Below is a small trained network, with its code and all its weights. Each question gives an input and a target symbol and asks what happens when units are switched off, that is, made to give their printed mean instead of their output.

import numpy as np


def w(rows, s, z=0):
    codes = np.array(rows[::2]) - 128.0
    scale = np.full(codes.shape[1], s)
    scale[-1] = z or s
    return codes * scale


def f(y):
    return np.maximum(y, 0)


def softmax(a):
    e = np.exp(a - a.max(-1, keepdims=True))
    return e / e.sum(-1, keepdims=True)


def log_softmax(a):
    a = a - a.max(-1, keepdims=True)
    return a - np.log(np.exp(a).sum(-1, keepdims=True))


def net(x, mask):
    ids = ['βγεζλσφω'.index(c) for c in x.split()]
    T = len(ids)
    res = E[ids] + P[:T]
    u = 0
    for l in range(2):
        r = res
        for j in range(2):
            rows = slice(2 * j, 2 * j + 2)
            q, k, v = (r @ M[l][rows].T for M in (Q, K, V))
            z = softmax(np.where(np.tri(T) > 0, q @ k.T / 2**0.5, -1e9)) @ v
            o = O[l][rows]
            res = res + np.where(mask[u + j], z, o[:, -1]) @ o[:, :-1]
        u += 2
        y = f(res @ A[l][:, :-1].T + A[l][:, -1])
        res = res + np.where(mask[u : u + 16], y, B[l][:, -1]) @ B[l][:, :-1]
        u += 16
    return log_softmax(res[-1] @ U[:, :-1].T + U[:, -1])


Q, K, V, O, A, B = {}, {}, {}, {}, {}, {}
E = w([
[201,111,101],'β',
[3,128,135],'γ',
[134,151,197],'ε',
[79,239,160],'ζ',
[173,175,103],'λ',
[143,84,70],'σ',
[100,116,52],'φ',
[127,147,79],'ω',
],0.018)
P = w([
[243,189,213],'0',
[129,98,121],'1',
[14,200,122],'2',
[208,96,253],'3',
[130,97,108],'4',
[17,184,135],'5',
[213,99,254],'6',
[129,94,110],'7',
],0.0073)
Q[0] = w([
[120,138,42],'L0H1',
[151,212,121],'L0H1',
[122,2,62],'L0H2',
[153,208,70],'L0H2',
],0.0067)
K[0] = w([
[63,129,91],'L0H1',
[71,254,175],'L0H1',
[66,111,159],'L0H2',
[33,133,99],'L0H2',
],0.0085)
V[0] = w([
[113,49,253],'L0H1',
[116,194,119],'L0H1',
[85,69,100],'L0H2',
[125,170,65],'L0H2',
],0.0053)
O[0] = w([
[193,152,171,46],'L0H1',
[107,35,22,168],'L0H1',
[93,49,36,7],'L0H2',
[223,253,247,157],'L0H2',
],0.0034,0.0016)
A[0] = w([
[7,93,67,207],'L0N1',
[108,96,80,121],'L0N2',
[166,106,146,158],'L0N3',
[78,126,170,78],'L0N4',
[134,115,197,202],'L0N5',
[186,115,152,147],'L0N6',
[156,30,67,76],'L0N7',
[139,131,184,159],'L0N8',
[150,232,133,160],'L0N9',
[134,156,59,194],'L0N10',
[61,163,84,148],'L0N11',
[162,135,132,93],'L0N12',
[150,123,89,53],'L0N13',
[118,50,29,2],'L0N14',
[100,69,138,183],'L0N15',
[103,184,174,214],'L0N16',
],0.013,0.0035)
B[0] = w([
[204,53,212,235],'L0N1',
[150,117,183,170],'L0N2',
[177,105,138,215],'L0N3',
[91,135,70,170],'L0N4',
[73,129,217,217],'L0N5',
[216,76,138,244],'L0N6',
[162,215,135,230],'L0N7',
[152,123,191,200],'L0N8',
[31,97,122,255],'L0N9',
[160,175,84,226],'L0N10',
[133,2,221,203],'L0N11',
[253,50,129,173],'L0N12',
[155,134,76,155],'L0N13',
[161,203,200,198],'L0N14',
[14,136,245,161],'L0N15',
[97,205,130,239],'L0N16',
],0.0074,0.0051)
Q[1] = w([
[76,224,130],'L1H1',
[136,217,125],'L1H1',
[92,179,196],'L1H2',
[73,10,152],'L1H2',
],0.013)
K[1] = w([
[225,206,180],'L1H1',
[199,223,133],'L1H1',
[36,254,173],'L1H2',
[55,32,209],'L1H2',
],0.0077)
V[1] = w([
[79,103,110],'L1H1',
[126,222,132],'L1H1',
[111,182,133],'L1H2',
[133,229,1],'L1H2',
],0.0067)
O[1] = w([
[89,42,117,83],'L1H1',
[171,131,139,111],'L1H1',
[65,254,189,122],'L1H2',
[163,113,57,2],'L1H2',
],0.0067,0.0084)
A[1] = w([
[69,169,148,169],'L1N1',
[180,94,157,114],'L1N2',
[169,202,77,122],'L1N3',
[137,53,150,97],'L1N4',
[51,179,151,192],'L1N5',
[112,129,169,122],'L1N6',
[89,65,184,2],'L1N7',
[151,134,205,92],'L1N8',
[136,92,144,242],'L1N9',
[146,147,176,78],'L1N10',
[27,153,82,159],'L1N11',
[116,105,153,84],'L1N12',
[73,186,133,133],'L1N13',
[123,206,118,130],'L1N14',
[135,121,6,151],'L1N15',
[125,70,144,118],'L1N16',
],0.015,0.0092)
B[1] = w([
[150,56,122,202],'L1N1',
[173,143,112,214],'L1N2',
[127,195,70,171],'L1N3',
[87,151,77,173],'L1N4',
[135,61,132,222],'L1N5',
[133,154,68,192],'L1N6',
[175,192,118,183],'L1N7',
[83,152,152,249],'L1N8',
[133,48,174,210],'L1N9',
[83,169,125,196],'L1N10',
[254,196,113,160],'L1N11',
[150,162,102,155],'L1N12',
[138,69,87,182],'L1N13',
[72,187,45,164],'L1N14',
[18,113,74,155],'L1N15',
[68,146,76,161],'L1N16',
],0.0087,0.018)
U = w([
[83,179,77,128],'β',
[53,167,122,44],'γ',
[116,66,101,169],'ε',
[204,73,192,210],'ζ',
[198,182,91,44],'λ',
[123,173,194,235],'σ',
[136,248,134,3],'φ',
[59,54,165,178],'ω',
],0.012,0.0045)

Each question gives the input, a string of symbols that net reads in full, and the target symbol t.
The units are the heads (2 rows each of Q, K, V and O) and the neurons (one row each of A and B). Each row of codes is followed by its name. A weight is (code - 128) times the scale printed after its matrix; where a second scale follows, it is the last column's (O, A, B and U).
mask holds one flag per unit, layer by layer, with each layer's heads first. A switched-off unit (its flag False) gives its mean, the last column of its rows in O or B, instead of its output. The means were averaged over made-up inputs and are rounded, as every weight is.
A unit's drop is (log p(t) with every unit on - log p(t) with that unit switched off) / (log p(t) with every unit on - log p(t) with every unit switched off).
unit that matters most: the unit with the biggest drop
k most important neurons: the k neurons with the biggest drops, biggest first
top k neurons in layer l: the k neurons of layer l with the biggest drops, biggest first
heads that matter: for each layer, one digit per head in row order, 1 if its drop is at least 0.15 and else 0, layers parted by /
drop of u: that unit's drop, to one decimal
input ε σ λ λ φ ε ζ φ, target σ: unit that matters most => L0N1
input β β ε ε ζ φ, target φ: heads that matter => 00 / 01
input λ β β ε β ε λ ω, target ζ: heads that matter => 00 / 00
input λ β β φ, target ζ: top 2 neurons in layer 0 => (L0N16, L0N11)
input ε ε λ σ β β, target β: top 3 neurons in layer 1 => (L1N15, L1N5, L1N1)
input β φ σ, target σ: 2 most important neurons => (L0N1, L0N14)
input λ σ γ β β, target λ: 2 most important neurons => (L0N7, L0N1)
input β β λ, target λ: top 2 neurons in layer 1 => (L1N11, L1N8)
input ε ε β, target β: 2 most important neurons => (L0N11, L0N1)
input β ε σ λ, target σ: 2 most important neurons => (L1N5, L1N1)
input ε ε β γ φ ζ, target ζ: heads that matter => 00 / 00
input ε β φ, target φ: 4 most important neurons => (L0N1, L1N7, L0N11, L0N14)
input ζ β ε, target ε: 2 most important neurons => (L1N5, L1N1)
input ω β β ω ζ, target ε: unit that matters most => L1N5
input λ ω γ λ σ σ, target σ: 2 most important neurons => (L1N7, L0N1)
input σ β λ β ε ε λ ε, target ω: 2 most important neurons => (L1N5, L1N1)
input λ β β σ ζ β φ, target ζ: top 2 neurons in layer 0 => (L0N16, L0N5)
input ω γ σ γ λ, target β: top 3 neurons in layer 0 => (L0N1, L0N11, L0N10)
input λ ε ζ, target ζ: top 3 neurons in layer 0 => (L0N11, L0N9, L0N1)
input β φ λ, target λ: drop of L1N9 => 0.3
input β φ σ σ β β σ β, target λ: drop of L0N7 => 0.2
input ε β ω β σ, target φ: drop of L0N14 => 0.8
input β ε β ε λ β ε ω, target ζ: drop of L0N11 => 0.2
input β γ φ λ φ, target σ: top neuron in layer 1 => (L1N9)
